Here is a tiny trained network, its code and every weight. The questions are about switching its units off for an input and a class, where a switched-off unit gives its printed mean instead of its output.

import numpy as np


def w(rows, s, z=0):
    codes = np.array(rows[::2]) - 128.0
    scale = np.full(codes.shape[1], s)
    scale[-1] = z or s
    return codes * scale


def f(y):
    return np.maximum(y, 0)


def log_softmax(a):
    a = a - a.max(-1, keepdims=True)
    return a - np.log(np.exp(a).sum(-1, keepdims=True))


def net(x, mask):
    res = np.array(x, float).reshape(1, 5) / 4 @ E
    y = f(res @ A[0][:, :-1].T + A[0][:, -1])
    res = res + np.where(mask, y, B[0][:, -1]) @ B[0][:, :-1]
    return log_softmax(res[-1] @ U[:, :-1].T + U[:, -1])


A, B = {}, {}
E = w([
[97,167,58,102,165,121,88,160,82,91],'x0',
[154,220,126,157,170,78,60,89,175,162],'x1',
[139,120,143,51,73,48,132,113,103,122],'x2',
[81,154,95,133,76,155,158,12,141,97],'x3',
[155,94,120,79,172,137,101,106,219,83],'x4',
],0.011)
A[0] = w([
[105,126,109,199,191,254,114,109,114,133,40],'neuron 1',
[80,154,36,130,152,91,97,147,54,64,106],'neuron 2',
[119,146,73,215,187,242,150,155,138,125,79],'neuron 3',
[132,101,127,73,73,30,109,119,120,127,46],'neuron 4',
[77,164,115,153,118,182,153,63,134,72,58],'neuron 5',
[82,3,147,52,77,235,194,166,56,59,7],'neuron 6',
[209,134,190,172,123,119,131,73,164,193,96],'neuron 7',
[158,70,107,96,142,136,100,110,204,60,13],'neuron 8',
[93,33,101,95,79,178,191,151,101,91,45],'neuron 9',
[73,158,141,152,55,130,177,165,46,193,65],'neuron 10',
[65,139,59,88,166,134,97,125,93,80,2],'neuron 11',
[139,82,100,79,174,143,124,81,219,84,80],'neuron 12',
[92,143,82,125,69,169,140,48,137,99,41],'neuron 13',
[53,150,125,105,118,149,153,49,135,104,30],'neuron 14',
[161,95,167,118,177,107,114,238,120,182,14],'neuron 15',
[106,119,123,82,91,97,114,67,109,137,68],'neuron 16',
[122,159,118,163,130,102,135,136,99,192,71],'neuron 17',
[129,148,138,39,77,56,123,127,112,115,83],'neuron 18',
[204,108,142,95,175,121,122,177,192,62,138],'neuron 19',
[154,131,131,74,100,70,158,108,102,120,22],'neuron 20',
[97,209,134,153,105,123,93,42,154,111,83],'neuron 21',
[105,120,133,150,92,157,195,161,29,155,79],'neuron 22',
[163,189,128,110,148,37,93,94,160,165,27],'neuron 23',
[63,158,50,94,160,119,89,151,98,90,78],'neuron 24',
[88,120,84,125,60,166,191,61,152,72,45],'neuron 25',
[121,183,45,120,154,135,97,144,101,99,96],'neuron 26',
[201,87,174,106,183,102,113,237,106,150,53],'neuron 27',
[153,74,216,153,93,131,173,79,182,171,84],'neuron 28',
[165,105,122,19,154,176,106,112,202,67,81],'neuron 29',
[128,207,140,189,111,92,107,118,76,205,99],'neuron 30',
[157,130,151,48,89,46,148,103,92,103,78],'neuron 31',
[146,88,200,195,57,136,152,108,157,185,90],'neuron 32',
[168,77,196,150,100,128,170,82,152,175,87],'neuron 33',
[135,130,91,66,124,60,131,118,88,113,54],'neuron 34',
],0.008,0.0028)
B[0] = w([
[150,42,193,254,125,227,176,166,185,104,190],'neuron 1',
[115,133,159,69,129,68,191,208,116,49,200],'neuron 2',
[149,65,224,207,107,225,176,119,200,105,202],'neuron 3',
[158,77,205,223,139,217,173,114,196,126,177],'neuron 4',
[193,78,140,115,134,147,135,107,44,172,187],'neuron 5',
[128,208,72,92,239,110,9,53,229,139,245],'neuron 6',
[135,171,127,58,199,94,141,187,143,42,186],'neuron 7',
[67,175,97,160,32,90,183,115,126,171,181],'neuron 8',
[149,209,81,102,243,119,33,103,202,132,206],'neuron 9',
[40,157,65,156,51,125,193,115,148,152,203],'neuron 10',
[134,130,119,99,131,64,171,194,119,76,174],'neuron 11',
[21,150,63,138,52,119,184,105,118,195,196],'neuron 12',
[188,68,106,129,145,126,112,141,35,171,193],'neuron 13',
[189,95,127,124,122,104,134,126,59,182,183],'neuron 14',
[213,71,98,144,147,122,136,89,41,198,209],'neuron 15',
[176,72,152,170,143,159,148,152,105,156,165],'neuron 16',
[113,142,85,122,93,129,148,97,167,186,160],'neuron 17',
[140,84,218,211,118,217,165,116,201,111,182],'neuron 18',
[73,156,68,159,61,108,146,86,95,168,196],'neuron 19',
[166,78,184,200,116,221,157,110,162,122,162],'neuron 20',
[188,132,92,86,218,87,61,81,96,186,198],'neuron 21',
[62,176,57,126,96,112,130,94,148,171,201],'neuron 22',
[155,178,81,125,213,148,63,113,205,151,190],'neuron 23',
[127,141,139,107,155,95,162,206,108,50,189],'neuron 24',
[215,87,87,118,173,86,118,121,37,195,201],'neuron 25',
[138,141,159,73,156,99,174,183,140,61,185],'neuron 26',
[204,65,96,109,157,106,115,89,14,197,222],'neuron 27',
[119,146,146,71,151,73,179,202,96,43,197],'neuron 28',
[22,148,84,125,38,109,207,116,118,164,199],'neuron 29',
[30,180,53,128,73,95,127,55,190,167,190],'neuron 30',
[138,56,156,208,123,253,155,155,184,126,187],'neuron 31',
[100,137,144,66,132,76,183,210,129,45,191],'neuron 32',
[122,132,129,66,164,90,195,209,93,40,186],'neuron 33',
[161,78,176,184,116,173,168,171,171,101,166],'neuron 34',
],0.0059,0.012)
U = w([
[207,84,115,125,142,121,123,112,8,194,115],'0',
[141,82,191,193,118,214,158,133,191,108,117],'1',
[135,187,92,103,188,111,67,101,207,139,127],'2',
[25,152,82,134,40,109,165,111,119,167,112],'3',
[127,132,150,77,141,79,169,184,93,4,119],'4',
[115,130,148,122,104,139,107,124,105,117,250],'5',
[116,134,173,110,96,134,75,114,110,110,103],'6',
],0.013)

Each question gives the input, the list of numbers given to net, and the class t.
The units are the neurons (one row each of A and B). Each row of codes is followed by its name. A weight is (code - 128) times the scale printed after its matrix; where a second scale follows, it is the last column's (A, B and U).
mask holds one flag per neuron, in row order. A switched-off neuron (its flag False) gives its mean, the last column of its row in B, instead of its output. The means were averaged over made-up inputs and are rounded, as every weight is.
A unit's drop is (log p(t) with every unit on - log p(t) with that unit switched off) / (log p(t) with every unit on - log p(t) with every unit switched off).
The circuit of an input: a set's keep is (log p(t) with only the set's units on - log p(t) with every unit switched off) / (log p(t) with every unit on - log p(t) with every unit switched off). Starting from the 12 units with the biggest drops (on a tie, the unit counted first), units are removed one at a time, each time the one whose removal leaves the highest keep (on an exact tie, the one counted first), for as long as the keep stays at least 0.8.
circuit, biggest first: the units of the circuit, biggest drop first
unit that matters most: the unit with the biggest drop
k most important neurons: the k neurons with the biggest drops, biggest first
drop of u: that unit's drop, to one decimal
input [-2,8,7,4,-5], class 2: unit that matters most => neuron 21
input [6,3,-8,3,4], class 1: 2 most important neurons => (neuron 3; neuron 1)
input [0,-3,2,-4,5], class 3: circuit, biggest first => (neuron 29; neuron 19)
input [0,-8,4,8,-5], class 0: 4 most important neurons => (neuron 25; neuron 13; neuron 14; neuron 5)
input [2,6,-6,-3,-8], class 3: 2 most important neurons => (neuron 30; neuron 6)
input [0,6,-8,-7,1], class 1: 3 most important neurons => (neuron 3; neuron 1; neuron 25)
input [-8,-4,6,1,0], class 4: 3 most important neurons => (neuron 28; neuron 33; neuron 32)
input [1,4,-7,5,-3], class 1: 3 most important neurons => (neuron 3; neuron 1; neuron 27)
input [-8,-5,7,5,8], class 3: 4 most important neurons => (neuron 12; neuron 29; neuron 8; neuron 3)
input [3,6,-4,-5,-7], class 3: 3 most important neurons => (neuron 30; neuron 6; neuron 9)
input [-4,-8,3,2,-5], class 2: 2 most important neurons => (neuron 6; neuron 9)
input [0,2,-7,0,-8], class 3: 2 most important neurons => (neuron 30; neuron 10)
input [-8,7,-7,7,4], class 4: 3 most important neurons => (neuron 7; neuron 28; neuron 32)
input [3,3,-3,-1,3], class 5: unit that matters most => neuron 6
input [4,-8,7,0,8], class 2: drop of neuron 9 => 0.9
input [-6,0,-4,-7,7], class 0: drop of neuron 15 => 0.8
input [6,5,1,-4,-1], class 4: drop of neuron 17 => 0.0
